Here is a tiny trained network, its code and every weight. The questions are about switching its units off for an input and a class, where a switched-off unit gives its printed mean instead of its output.

import numpy as np


def w(rows, s, z=0):
    codes = np.array(rows[::2]) - 128.0
    scale = np.full(codes.shape[1], s)
    scale[-1] = z or s
    return codes * scale


def norm(h):
    return h / np.sqrt((h * h).mean(-1, keepdims=True) + 1e-5)


def f(y):
    return y / 2 * (1 + np.tanh(0.7978845608 * (y + 0.044715 * y**3)))


def log_softmax(a):
    a = a - a.max(-1, keepdims=True)
    return a - np.log(np.exp(a).sum(-1, keepdims=True))


def net(x, mask):
    res = np.array(x, float).reshape(1, 5) / 4 @ E
    u = 0
    for l in range(3):
        y = f(norm(res) @ A[l][:, :-1].T + A[l][:, -1])
        res = res + np.where(mask[u : u + 11], y, B[l][:, -1]) @ B[l][:, :-1]
        u += 11
    return log_softmax(norm(res)[-1] @ U[:, :-1].T + U[:, -1])


A, B = {}, {}
E = w([
[44,131,205,204,39],'x0',
[226,225,175,130,76],'x1',
[116,146,3,228,223],'x2',
[214,42,73,106,58],'x3',
[65,54,12,129,37],'x4',
],0.0058)
A[0] = w([
[177,99,139,197,201,17],'L0N1',
[98,168,66,121,134,64],'L0N2',
[108,108,114,122,69,89],'L0N3',
[109,123,151,102,155,108],'L0N4',
[209,146,69,95,174,100],'L0N5',
[179,210,102,171,133,33],'L0N6',
[60,120,129,186,63,158],'L0N7',
[114,110,202,119,100,3],'L0N8',
[135,220,84,172,126,82],'L0N9',
[171,102,145,207,99,67],'L0N10',
[81,168,115,101,245,28],'L0N11',
],0.012,0.0041)
B[0] = w([
[2,135,80,96,161,154],'L0N1',
[142,122,202,192,68,150],'L0N2',
[138,98,24,156,136,173],'L0N3',
[214,104,141,110,143,137],'L0N4',
[152,154,25,70,131,225],'L0N5',
[147,219,64,146,158,174],'L0N6',
[166,40,117,131,152,254],'L0N7',
[182,209,129,159,53,164],'L0N8',
[183,128,140,188,158,186],'L0N9',
[205,179,150,160,109,142],'L0N10',
[148,138,237,253,190,206],'L0N11',
],0.0082,0.0049)
A[1] = w([
[119,129,139,192,131,115],'L1N1',
[51,61,178,212,108,194],'L1N2',
[72,82,96,213,28,248],'L1N3',
[157,157,49,122,50,155],'L1N4',
[122,160,164,132,114,70],'L1N5',
[86,141,132,193,118,79],'L1N6',
[76,25,160,55,133,71],'L1N7',
[132,189,106,173,114,89],'L1N8',
[145,131,225,87,54,3],'L1N9',
[47,79,2,185,166,41],'L1N10',
[90,110,87,151,225,135],'L1N11',
],0.0093,0.0042)
B[1] = w([
[112,123,176,84,173,152],'L1N1',
[97,73,118,51,132,225],'L1N2',
[178,12,130,40,160,254],'L1N3',
[125,105,211,88,204,205],'L1N4',
[118,151,75,112,68,125],'L1N5',
[145,59,76,144,201,137],'L1N6',
[254,164,60,134,160,162],'L1N7',
[193,166,127,148,123,140],'L1N8',
[34,162,149,186,42,162],'L1N9',
[141,147,122,36,72,209],'L1N10',
[97,162,231,142,126,188],'L1N11',
],0.0079,0.0065)
A[2] = w([
[130,129,140,228,119,155],'L2N1',
[157,219,136,27,186,119],'L2N2',
[168,43,143,168,133,112],'L2N3',
[159,158,38,65,126,155],'L2N4',
[182,179,131,168,149,110],'L2N5',
[124,222,131,141,169,185],'L2N6',
[104,133,136,97,146,125],'L2N7',
[197,72,95,35,131,48],'L2N8',
[151,191,185,61,48,252],'L2N9',
[86,78,26,58,100,135],'L2N10',
[148,87,144,6,156,193],'L2N11',
],0.012,0.0034)
B[2] = w([
[218,21,197,92,163,144],'L2N1',
[98,125,72,50,73,188],'L2N2',
[120,158,139,45,158,168],'L2N3',
[2,29,146,102,172,187],'L2N4',
[199,191,88,144,68,156],'L2N5',
[179,141,70,53,109,173],'L2N6',
[162,137,111,96,120,135],'L2N7',
[189,73,166,150,82,232],'L2N8',
[6,38,123,203,63,192],'L2N9',
[152,19,118,143,94,202],'L2N10',
[229,91,153,103,119,248],'L2N11',
],0.0075,0.012)
U = w([
[110,165,118,134,77,98],'0',
[85,100,194,152,246,132],'1',
[137,171,53,83,144,126],'2',
[60,104,188,195,81,151],'3',
[145,5,107,80,102,169],'4',
[108,100,88,198,162,21],'5',
[210,188,149,178,183,157],'6',
[91,103,92,171,167,4],'7',
],0.023,0.011)

Each question gives the input, the list of numbers given to net, and the class t.
The units are the neurons (one row each of A and B). Each row of codes is followed by its name. A weight is (code - 128) times the scale printed after its matrix; where a second scale follows, it is the last column's (A, B and U).
mask holds one flag per neuron, layer by layer. A switched-off neuron (its flag False) gives its mean, the last column of its row in B, instead of its output. The means were averaged over made-up inputs and are rounded, as every weight is.
A unit's drop is (log p(t) with every unit on - log p(t) with that unit switched off) / (log p(t) with every unit on - log p(t) with every unit switched off).
most important unit: the unit with the biggest drop
top k neurons: the k neurons with the biggest drops, biggest first
top k neurons in layer l: the k neurons of layer l with the biggest drops, biggest first
drop of u: that unit's drop, to one decimal
input [-3,1,4,-2,4], class 2: top 3 neurons : L0N9; L0N11; L0N5
input [3,8,-3,2,-2], class 3: most important unit : L2N9
input [4,5,-7,-2,3], class 3: top 2 neurons : L1N9; L0N8
input [-4,7,4,0,-8], class 2: top 2 neurons in layer 0 : L0N5; L0N1
input [6,5,1,2,-1], class 6: top 2 neurons in layer 0 : L0N10; L0N6
input [7,4,-4,-7,2], class 3: top 2 neurons in layer 0 : L0N8; L0N1
input [-5,8,1,-6,0], class 6: top 2 neurons : L0N9; L0N11
input [-1,3,3,4,-1], class 2: top 2 neurons : L0N6; L1N3
input [-7,6,1,-4,6], class 2: top 2 neurons : L1N3; L0N5
input [-6,-7,2,-8,7], class 1: top 3 neurons in layer 0 : L0N11; L0N5; L0N3
input [-6,6,2,-6,0], class 6: top 2 neurons in layer 0 : L0N11; L0N9
input [-7,4,1,-1,1], class 2: top 2 neurons : L1N3; L0N6
input [-5,0,4,-5,1], class 6: drop of L0N11 : 0.6
input [5,0,8,7,-6], class 2: most important unit : L0N1
input [3,-2,6,-2,1], class 1: drop of L2N8 : 0.1
input [3,0,8,1,-1], class 6: drop of L0N6 : 0.4
input [4,0,6,-3,-7], class 6: top 2 neurons in layer 2 : L2N4; L2N9
